Below are the code and all the weights of a small trained network. Each question names an input and a target symbol and asks about switching units off, where a switched-off unit gives its printed mean instead of its output.

import numpy as np


def w(rows, s, z=0):
    codes = np.array(rows[::2]) - 128.0
    scale = np.full(codes.shape[1], s)
    scale[-1] = z or s
    return codes * scale


def norm(h):
    return h / np.sqrt((h * h).mean(-1, keepdims=True) + 1e-5)


def softmax(a):
    e = np.exp(a - a.max(-1, keepdims=True))
    return e / e.sum(-1, keepdims=True)


def log_softmax(a):
    a = a - a.max(-1, keepdims=True)
    return a - np.log(np.exp(a).sum(-1, keepdims=True))


def net(x, mask):
    ids = ['ΓΛΞΣΦΨΩαβεζμ'.index(c) for c in x.split()]
    T = len(ids)
    res = E[ids] + P[:T]
    u = 0
    for l in range(2):
        r = norm(res)
        for j in range(3):
            rows = slice(2 * j, 2 * j + 2)
            q, k, v = (r @ M[l][rows].T for M in (Q, K, V))
            z = softmax(np.where(np.tri(T) > 0, q @ k.T / 2**0.5, -1e9)) @ v
            o = O[l][rows]
            res = res + np.where(mask[u + j], z, o[:, -1]) @ o[:, :-1]
        u += 3
    return log_softmax(norm(res)[-1] @ U[:, :-1].T + U[:, -1])


Q, K, V, O = {}, {}, {}, {}
E = w([
[152,72,138,136,130],'Γ',
[153,132,100,168,153],'Λ',
[148,142,79,109,101],'Ξ',
[136,114,132,101,98],'Σ',
[151,95,48,121,101],'Φ',
[253,124,145,160,122],'Ψ',
[159,93,91,74,154],'Ω',
[137,143,63,173,86],'α',
[154,92,136,190,155],'β',
[129,110,96,126,91],'ε',
[159,87,110,138,197],'ζ',
[179,124,128,177,102],'μ',
],0.0011)
P = w([
[142,154,165,106,116],'0',
[254,70,81,144,71],'1',
[134,142,143,110,124],'2',
[188,75,78,142,93],'3',
[127,142,140,113,127],'4',
[154,78,72,140,107],'5',
[116,140,137,116,130],'6',
[124,84,69,142,116],'7',
[100,136,131,118,134],'8',
[97,102,77,133,125],'9',
],0.0022)
Q[0] = w([
[188,60,43,189,146],'L0H0',
[168,155,42,136,113],'L0H0',
[122,188,155,149,182],'L0H1',
[218,88,110,146,117],'L0H1',
[76,233,254,39,191],'L0H2',
[86,241,189,116,138],'L0H2',
],0.0061)
K[0] = w([
[162,140,134,252,144],'L0H0',
[217,154,107,175,114],'L0H0',
[111,146,139,193,169],'L0H1',
[190,87,107,94,172],'L0H1',
[255,123,183,148,82],'L0H2',
[212,78,187,131,117],'L0H2',
],0.0075)
V[0] = w([
[131,181,21,165,45],'L0H0',
[105,91,134,20,191],'L0H0',
[109,36,64,79,67],'L0H1',
[168,38,121,178,154],'L0H1',
[124,206,91,249,94],'L0H2',
[80,222,88,130,42],'L0H2',
],0.0017)
O[0] = w([
[114,218,8,146,175,186],'L0H0',
[127,36,142,49,144,24],'L0H0',
[84,63,152,94,46,203],'L0H1',
[92,29,171,168,173,255],'L0H1',
[118,32,148,25,138,77],'L0H2',
[159,42,225,125,154,63],'L0H2',
],0.0017,0.0007)
Q[1] = w([
[80,163,160,117,118],'L1H0',
[174,88,100,139,125],'L1H0',
[92,199,249,72,168],'L1H1',
[148,62,28,134,84],'L1H1',
[69,212,254,97,131],'L1H2',
[166,45,30,149,132],'L1H2',
],0.0083)
K[1] = w([
[38,133,151,88,153],'L1H0',
[220,113,110,157,99],'L1H0',
[251,154,134,123,103],'L1H1',
[2,120,138,130,152],'L1H1',
[243,114,156,137,92],'L1H2',
[18,133,95,114,158],'L1H2',
],0.0088)
V[1] = w([
[152,63,86,205,187],'L1H0',
[141,96,1,89,63],'L1H0',
[115,180,88,41,36],'L1H1',
[131,126,15,204,122],'L1H1',
[146,128,229,127,226],'L1H2',
[137,82,66,23,107],'L1H2',
],0.0031)
O[1] = w([
[75,142,160,143,233,209],'L1H0',
[28,183,154,41,114,252],'L1H0',
[34,57,102,217,204,143],'L1H1',
[166,83,98,208,43,181],'L1H1',
[1,156,88,168,112,69],'L1H2',
[223,193,118,171,138,161],'L1H2',
],0.003,0.002)
U = w([
[163,179,108,1,218,141],'Γ',
[6,34,62,117,75,110],'Λ',
[192,89,130,145,164,107],'Ξ',
[17,121,106,121,247,79],'Σ',
[216,168,200,143,131,155],'Φ',
[167,146,181,194,29,162],'Ψ',
[128,239,58,232,179,100],'Ω',
[125,38,246,76,148,254],'α',
[131,155,165,22,15,162],'β',
[87,68,204,216,201,153],'ε',
[85,228,42,92,57,24],'ζ',
[169,108,86,174,64,84],'μ',
],0.0096,0.0024)

Each question gives the input, a string of symbols that net reads in full, and the target symbol t.
The units are the heads (2 rows each of Q, K, V and O). Each row of codes is followed by its name. A weight is (code - 128) times the scale printed after its matrix; where a second scale follows, it is the last column's (O and U).
mask holds one flag per head, layer by layer. A switched-off head (its flag False) gives its mean, the last column of its rows in O, instead of its output. The means were averaged over made-up inputs and are rounded, as every weight is.
A unit's drop is (log p(t) with every unit on - log p(t) with that unit switched off) / (log p(t) with every unit on - log p(t) with every unit switched off).
The circuit of an input: a set's keep is (log p(t) with only the set's units on - log p(t) with every unit switched off) / (log p(t) with every unit on - log p(t) with every unit switched off). Starting from all 6 units, units are removed one at a time, each time the one whose removal leaves the highest keep (on an exact tie, the one counted first), for as long as the keep stays at least 0.8.
circuit, biggest first: the units of the circuit, biggest drop first
heads that matter: for each layer, one digit per head in row order, 1 if its drop is at least 0.15 and else 0, layers parted by /
drop of u: that unit's drop, to one decimal
input Λ Σ Φ μ Γ β Ω Γ μ, target Ψ: circuit, biggest first	(L1H1)
input Ψ Λ Γ Ψ, target Γ: circuit, biggest first	(L1H1 L0H0)
input Φ μ Γ ε Φ Λ Λ Γ Γ Γ, target Γ: heads that matter	100 / 011
input μ Ω Γ Ψ Γ Ψ Ψ β Γ, target α: heads that matter	100 / 110
input Ψ μ Γ Γ Γ Λ, target Γ: heads that matter	100 / 010
input μ Γ Γ Φ, target Γ: circuit, biggest first	(L0H0 L1H1)
input ζ ε Λ Γ Ω Ω Σ Γ β Ω, target β: heads that matter	000 / 010
input Ψ Σ Ω Ω Ω ε Ω Γ Γ Λ, target Γ: circuit, biggest first	(L0H0 L1H2 L1H1)
input Γ α Λ, target Ω: heads that matter	110 / 101
input Λ Λ Φ Λ Ω β, target Ω: circuit, biggest first	(L1H2 L1H0)
input β α Λ Ξ Ω Ω, target Ω: circuit, biggest first	(L1H2 L0H2)
input Λ Σ Γ μ Ω ζ μ Σ, target μ: heads that matter	000 / 011
input Λ Λ Σ Ω, target Σ: heads that matter	000 / 010
input α β Λ Γ Λ Λ Γ Φ, target Γ: heads that matter	000 / 011
input μ Γ β μ Ψ ζ α Σ, target α: heads that matter	001 / 001
input μ β μ Ψ Γ Ξ Λ Λ ζ μ, target ζ: heads that matter	000 / 011
input ζ Ω Λ Λ Λ Γ Ω Γ β Σ, target β: circuit, biggest first	(L1H1)
input α Λ Ω ζ β Ω, target β: heads that matter	010 / 010
input ε β α, target μ: heads that matter	110 / 111
input Ψ μ β β Σ Λ Ω ε, target Ω: heads that matter	000 / 001
input Σ Φ ε Φ Ω Ξ Ω Ξ, target Ω: circuit, biggest first	(L1H2)
input Λ ε Γ β, target Γ: circuit, biggest first	(L0H0 L1H1)
input Λ β β Γ Λ μ, target Λ: heads that matter	000 / 101
input Γ Ω Γ μ ε, target Λ: heads that matter	001 / 110
input Ψ Λ ζ Σ, target ζ: circuit, biggest first	(L1H2 L1H1)
input Ψ Ω Λ, target Ω: circuit, biggest first	(L1H0 L1H2 L0H1)
input Λ Ω μ ζ Ψ Ω ζ Σ, target ζ: circuit, biggest first	(L1H1 L1H2)
input Ω Σ ε ε Ω Ω Ξ μ Σ, target β: circuit, biggest first	(L1H0)
input Ω Σ ζ Λ, target ζ: drop of L0H0	0.2
